Below are the code and all the weights of a small trained network. Each question names an input and a class and asks about switching units off, where a switched-off unit gives its printed mean instead of its output.

import numpy as np


def w(rows, s, z=0):
    codes = np.array(rows[::2]) - 128.0
    scale = np.full(codes.shape[1], s)
    scale[-1] = z or s
    return codes * scale


def norm(h):
    return h / np.sqrt((h * h).mean(-1, keepdims=True) + 1e-5)


def f(y):
    return np.maximum(y, 0)


def log_softmax(a):
    a = a - a.max(-1, keepdims=True)
    return a - np.log(np.exp(a).sum(-1, keepdims=True))


def net(x, mask):
    res = np.array(x, float).reshape(1, 5) / 4 @ E
    u = 0
    for l in range(4):
        y = f(norm(res) @ A[l][:, :-1].T + A[l][:, -1])
        res = res + np.where(mask[u : u + 8], y, B[l][:, -1]) @ B[l][:, :-1]
        u += 8
    return log_softmax(norm(res)[-1] @ U[:, :-1].T + U[:, -1])


A, B = {}, {}
E = w([
[225,136,139,178,140,95,164],'x0',
[126,253,89,180,125,27,168],'x1',
[190,74,28,162,106,62,52],'x2',
[116,141,109,147,131,217,20],'x3',
[113,180,129,110,85,186,154],'x4',
],0.0066)
A[0] = w([
[116,217,147,179,160,22,184,27],'0.n0',
[153,138,189,74,102,119,203,69],'0.n1',
[135,165,155,100,93,168,171,208],'0.n2',
[188,103,138,238,126,55,152,118],'0.n3',
[162,120,86,170,109,149,188,190],'0.n4',
[114,194,135,119,128,199,148,6],'0.n5',
[137,190,10,123,105,81,114,202],'0.n6',
[2,120,95,107,126,92,148,20],'0.n7',
],0.0072,0.0015)
B[0] = w([
[134,100,141,216,159,104,186,253],'0.n0',
[89,88,126,145,148,96,86,200],'0.n1',
[139,172,192,113,134,150,132,200],'0.n2',
[112,157,73,95,118,225,95,222],'0.n3',
[150,86,140,94,100,137,42,169],'0.n4',
[120,163,233,126,153,140,37,182],'0.n5',
[113,118,126,192,3,130,78,230],'0.n6',
[40,131,166,242,48,130,177,188],'0.n7',
],0.0069,0.0055)
A[1] = w([
[154,147,109,211,226,150,207,42],'1.n0',
[98,192,143,75,103,126,117,35],'1.n1',
[195,94,42,45,179,151,101,139],'1.n2',
[92,96,97,132,94,124,54,109],'1.n3',
[131,255,76,164,122,90,133,11],'1.n4',
[95,109,180,159,67,116,149,100],'1.n5',
[142,60,139,211,103,86,103,179],'1.n6',
[27,109,143,95,67,123,128,4],'1.n7',
],0.0079,0.0019)
B[1] = w([
[172,133,72,91,144,171,201,180],'1.n0',
[254,189,189,154,160,91,179,153],'1.n1',
[165,95,142,122,222,8,139,176],'1.n2',
[70,167,157,248,186,118,71,215],'1.n3',
[129,53,119,50,214,119,148,194],'1.n4',
[140,94,103,84,103,122,137,215],'1.n5',
[216,186,102,95,125,130,208,254],'1.n6',
[136,17,151,111,185,48,99,195],'1.n7',
],0.0062,0.0056)
A[2] = w([
[49,100,126,222,73,102,175,58],'2.n0',
[94,183,229,115,217,145,121,122],'2.n1',
[98,162,128,71,1,58,155,58],'2.n2',
[17,57,146,98,102,138,205,122],'2.n3',
[116,136,72,115,165,60,171,142],'2.n4',
[73,120,215,55,181,107,134,154],'2.n5',
[88,89,141,8,96,155,145,125],'2.n6',
[195,76,96,61,171,197,121,251],'2.n7',
],0.0061,0.0025)
B[2] = w([
[184,121,243,141,95,122,99,206],'2.n0',
[93,157,118,101,78,141,44,254],'2.n1',
[96,99,157,122,148,66,96,158],'2.n2',
[145,104,60,104,72,100,177,224],'2.n3',
[108,109,223,85,193,151,145,195],'2.n4',
[151,43,12,77,81,255,161,248],'2.n5',
[92,148,19,62,57,52,222,180],'2.n6',
[87,157,196,151,183,20,146,228],'2.n7',
],0.0067,0.0044)
A[3] = w([
[53,136,213,91,118,229,219,190],'3.n0',
[178,132,8,186,143,148,252,138],'3.n1',
[177,226,149,133,142,150,210,158],'3.n2',
[57,207,123,107,177,143,63,155],'3.n3',
[71,231,164,80,71,253,144,5],'3.n4',
[79,121,78,103,160,238,55,130],'3.n5',
[100,98,148,187,131,85,151,174],'3.n6',
[140,122,71,135,41,162,51,140],'3.n7',
],0.0065,0.0023)
B[3] = w([
[170,146,92,105,155,101,65,255],'3.n0',
[69,153,102,98,136,186,106,218],'3.n1',
[119,161,95,61,157,207,92,191],'3.n2',
[102,57,154,113,61,179,163,189],'3.n3',
[192,179,254,85,92,33,82,207],'3.n4',
[82,143,140,179,102,138,143,209],'3.n5',
[110,198,159,151,137,176,203,198],'3.n6',
[196,167,44,149,188,170,158,201],'3.n7',
],0.0085,0.0055)
U = w([
[136,193,227,57,65,147,50,206],'0',
[192,201,20,240,108,134,67,120],'1',
[143,222,94,98,210,187,208,141],'2',
[87,149,184,197,45,52,191,81],'3',
[66,52,86,45,85,127,172,145],'4',
[31,85,133,185,124,204,44,3],'5',
[175,74,160,148,252,52,106,160],'6',
],0.015,0.0015)

Each question gives the input, the list of numbers given to net, and the class t.
The units are the neurons (one row each of A and B). Each row of codes is followed by its name. A weight is (code - 128) times the scale printed after its matrix; where a second scale follows, it is the last column's (A, B and U).
mask holds one flag per neuron, layer by layer. A switched-off neuron (its flag False) gives its mean, the last column of its row in B, instead of its output. The means were averaged over made-up inputs and are rounded, as every weight is.
A unit's drop is (log p(t) with every unit on - log p(t) with that unit switched off) / (log p(t) with every unit on - log p(t) with every unit switched off).
The circuit of an input: a set's keep is (log p(t) with only the set's units on - log p(t) with every unit switched off) / (log p(t) with every unit on - log p(t) with every unit switched off). Starting from the 12 units with the biggest drops (on a tie, the unit counted first), units are removed one at a time, each time the one whose removal leaves the highest keep (on an exact tie, the one counted first), for as long as the keep stays at least 0.8.
circuit, biggest first: the units of the circuit, biggest drop first
unit that matters most: the unit with the biggest drop
k most important neurons: the k neurons with the biggest drops, biggest first
top k neurons in layer l: the k neurons of layer l with the biggest drops, biggest first
drop of u: that unit's drop, to one decimal
input [3,1,0,-3,-5], class 2: unit that matters most => 0.n0
input [-8,6,8,-4,2], class 3: circuit, biggest first => 0.n7, 3.n0
input [-4,-8,4,-4,0], class 6: top 2 neurons in layer 1 => 1.n2, 1.n3
input [7,-2,3,-8,2], class 2: circuit, biggest first => 1.n6, 3.n1
input [-4,2,6,-8,-5], class 3: circuit, biggest first => 0.n6, 3.n0
input [2,6,-6,3,0], class 0: 3 most important neurons => 0.n5, 2.n1, 3.n4
input [-5,-5,-1,5,5], class 0: 2 most important neurons => 3.n4, 0.n1
input [-5,0,-5,-5,-1], class 4: 2 most important neurons => 2.n5, 1.n7
input [1,8,5,-7,-2], class 2: circuit, biggest first => 1.n4, 0.n3, 3.n1
input [1,-8,-4,-4,6], class 4: 3 most important neurons => 2.n6, 2.n5, 0.n1
input [-8,-5,-5,0,-5], class 4: top 2 neurons in layer 2 => 2.n6, 2.n3
input [-6,2,-5,-8,3], class 4: 2 most important neurons => 2.n5, 1.n3
input [-2,-8,2,-5,-3], class 6: 3 most important neurons => 1.n2, 0.n7, 2.n7
input [-5,-2,-1,-4,7], class 4: circuit, biggest first => 2.n3
input [-7,1,4,0,4], class 3: top 2 neurons in layer 0 => 0.n7, 0.n3
input [-1,8,-2,4,-8], class 2: 2 most important neurons => 0.n0, 1.n4
input [4,-8,-1,0,-1], class 6: 2 most important neurons => 2.n7, 0.n7
input [-6,7,-3,-2,8], class 0: 2 most important neurons => 0.n5, 0.n2
input [-1,-3,-3,0,-7], class 4: top 2 neurons in layer 0 => 0.n0, 0.n3
input [4,0,5,-8,-1], class 2: unit that matters most => 1.n6
input [-8,3,-2,-6,1], class 3: 2 most important neurons => 0.n7, 2.n0
input [0,0,0,-7,-1], class 2: drop of 0.n0 => 0.6
input [-3,-8,7,-5,6], class 6: drop of 1.n2 => 0.3
input [-3,-2,-4,-6,4], class 4: drop of 2.n3 => 0.1
input [5,2,-3,-7,-4], class 2: drop of 3.n2 => 0.0
